Below is a small trained network, with its code and all its weights. Each question gives an input and a class and asks what happens when units are switched off, that is, made to give their printed mean instead of their output.

import numpy as np


def w(rows, s, z=0):
    codes = np.array(rows[::2]) - 128.0
    scale = np.full(codes.shape[1], s)
    scale[-1] = z or s
    return codes * scale


def f(y):
    return np.maximum(y, 0)


def log_softmax(a):
    a = a - a.max(-1, keepdims=True)
    return a - np.log(np.exp(a).sum(-1, keepdims=True))


def net(x, mask):
    res = np.array(x, float).reshape(1, 8) / 4 @ E
    y = f(res @ A[0][:, :-1].T + A[0][:, -1])
    res = res + np.where(mask, y, B[0][:, -1]) @ B[0][:, :-1]
    return log_softmax(res[-1] @ U[:, :-1].T + U[:, -1])


A, B = {}, {}
E = w([
[109,100,133,135,125,134,133],'x0',
[139,139,121,128,130,126,128],'x1',
[44,211,106,115,248,119,202],'x2',
[123,129,132,122,125,129,123],'x3',
[69,153,159,221,133,2,45],'x4',
[151,138,106,135,133,119,132],'x5',
[157,84,204,62,93,2,208],'x6',
[204,57,222,137,253,152,95],'x7',
],0.0091)
A[0] = w([
[91,137,124,185,127,47,59,101],'neuron 0',
[158,134,186,55,114,61,158,51],'neuron 1',
[135,110,95,135,136,127,148,5],'neuron 2',
[163,126,153,101,115,89,145,110],'neuron 3',
[99,164,87,102,50,129,156,59],'neuron 4',
[120,163,93,177,147,227,33,86],'neuron 5',
[166,108,99,56,98,233,215,52],'neuron 6',
[127,96,162,115,188,143,117,30],'neuron 7',
[162,90,124,105,68,151,93,74],'neuron 8',
[53,157,100,115,247,101,196,45],'neuron 9',
[69,130,120,154,137,168,70,59],'neuron 10',
[170,100,136,165,89,106,67,61],'neuron 11',
[159,107,114,91,125,155,141,150],'neuron 12',
[212,92,187,123,219,137,98,56],'neuron 13',
[116,92,156,111,121,51,168,81],'neuron 14',
],0.014,0.0029)
B[0] = w([
[127,132,164,96,247,124,42,216],'neuron 0',
[155,90,83,100,127,135,171,203],'neuron 1',
[118,138,133,146,118,108,113,133],'neuron 2',
[167,104,110,80,134,129,160,171],'neuron 3',
[55,111,8,180,81,133,44,203],'neuron 4',
[179,68,98,31,111,88,216,232],'neuron 5',
[127,151,178,116,248,97,90,248],'neuron 6',
[114,77,121,156,91,125,60,179],'neuron 7',
[144,192,192,109,58,173,124,183],'neuron 8',
[180,153,188,178,60,204,132,253],'neuron 9',
[151,110,137,68,117,92,149,177],'neuron 10',
[135,222,188,146,106,176,160,181],'neuron 11',
[139,134,160,149,162,141,91,176],'neuron 12',
[32,99,36,178,90,139,77,233],'neuron 13',
[155,76,138,73,145,122,178,195],'neuron 14',
],0.011,0.017)
U = w([
[106,170,185,121,247,94,80,253],'0',
[168,75,89,78,104,103,228,11],'1',
[15,124,42,159,63,140,74,54],'2',
[160,209,215,148,45,225,139,151],'3',
],0.012,0.0028)

Each question gives the input, the list of numbers given to net, and the class t.
The units are the neurons (one row each of A and B). Each row of codes is followed by its name. A weight is (code - 128) times the scale printed after its matrix; where a second scale follows, it is the last column's (A, B and U).
mask holds one flag per neuron, in row order. A switched-off neuron (its flag False) gives its mean, the last column of its row in B, instead of its output. The means were averaged over made-up inputs and are rounded, as every weight is.
A unit's drop is (log p(t) with every unit on - log p(t) with that unit switched off) / (log p(t) with every unit on - log p(t) with every unit switched off).
The circuit of an input: a set's keep is (log p(t) with only the set's units on - log p(t) with every unit switched off) / (log p(t) with every unit on - log p(t) with every unit switched off). Starting from the 12 units with the biggest drops (on a tie, the unit counted first), units are removed one at a time, each time the one whose removal leaves the highest keep (on an exact tie, the one counted first), for as long as the keep stays at least 0.8.
circuit, biggest first: the units of the circuit, biggest drop first
most important unit: the unit with the biggest drop
top k neurons: the k neurons with the biggest drops, biggest first
drop when u is switched off: that unit's drop, to one decimal
input [-8,0,-3,-5,-7,7,-4,-2], class 0: most important unit => neuron 6
input [-5,7,6,0,-6,5,-5,-4], class 0: top 2 neurons => [neuron 6; neuron 8]
input [7,8,-8,-6,3,4,-8,0], class 1: top 2 neurons => [neuron 5; neuron 9]
input [7,5,-1,7,-1,6,7,8], class 2: top 2 neurons => [neuron 13; neuron 5]
input [4,3,-8,-4,2,0,-5,-1], class 3: top 2 neurons => [neuron 11; neuron 8]
input [5,0,-5,-3,2,-6,-7,8], class 2: top 2 neurons => [neuron 13; neuron 7]
input [-4,-2,3,0,-5,6,-4,6], class 2: top 2 neurons => [neuron 13; neuron 0]
input [-7,-8,-4,-3,1,7,3,3], class 3: top 2 neurons => [neuron 5; neuron 11]
input [-4,2,0,-1,4,-8,-3,6], class 2: top 2 neurons => [neuron 13; neuron 6]
input [5,2,-6,4,4,-4,-2,-1], class 3: top 3 neurons => [neuron 6; neuron 11; neuron 8]
input [8,-6,0,3,-7,2,6,8], class 2: top 2 neurons => [neuron 13; neuron 0]
input [4,-4,-1,-4,1,-1,4,1], class 1: drop when neuron 6 is switched off => 0.1
input [-6,0,-4,-8,7,8,-2,-6], class 0: drop when neuron 13 is switched off => 0.3
input [-6,-3,0,7,2,-6,-3,0], class 1: drop when neuron 6 is switched off => 1.0
input [5,-4,-5,0,4,-7,-5,6], class 2: circuit, biggest first => [neuron 13]
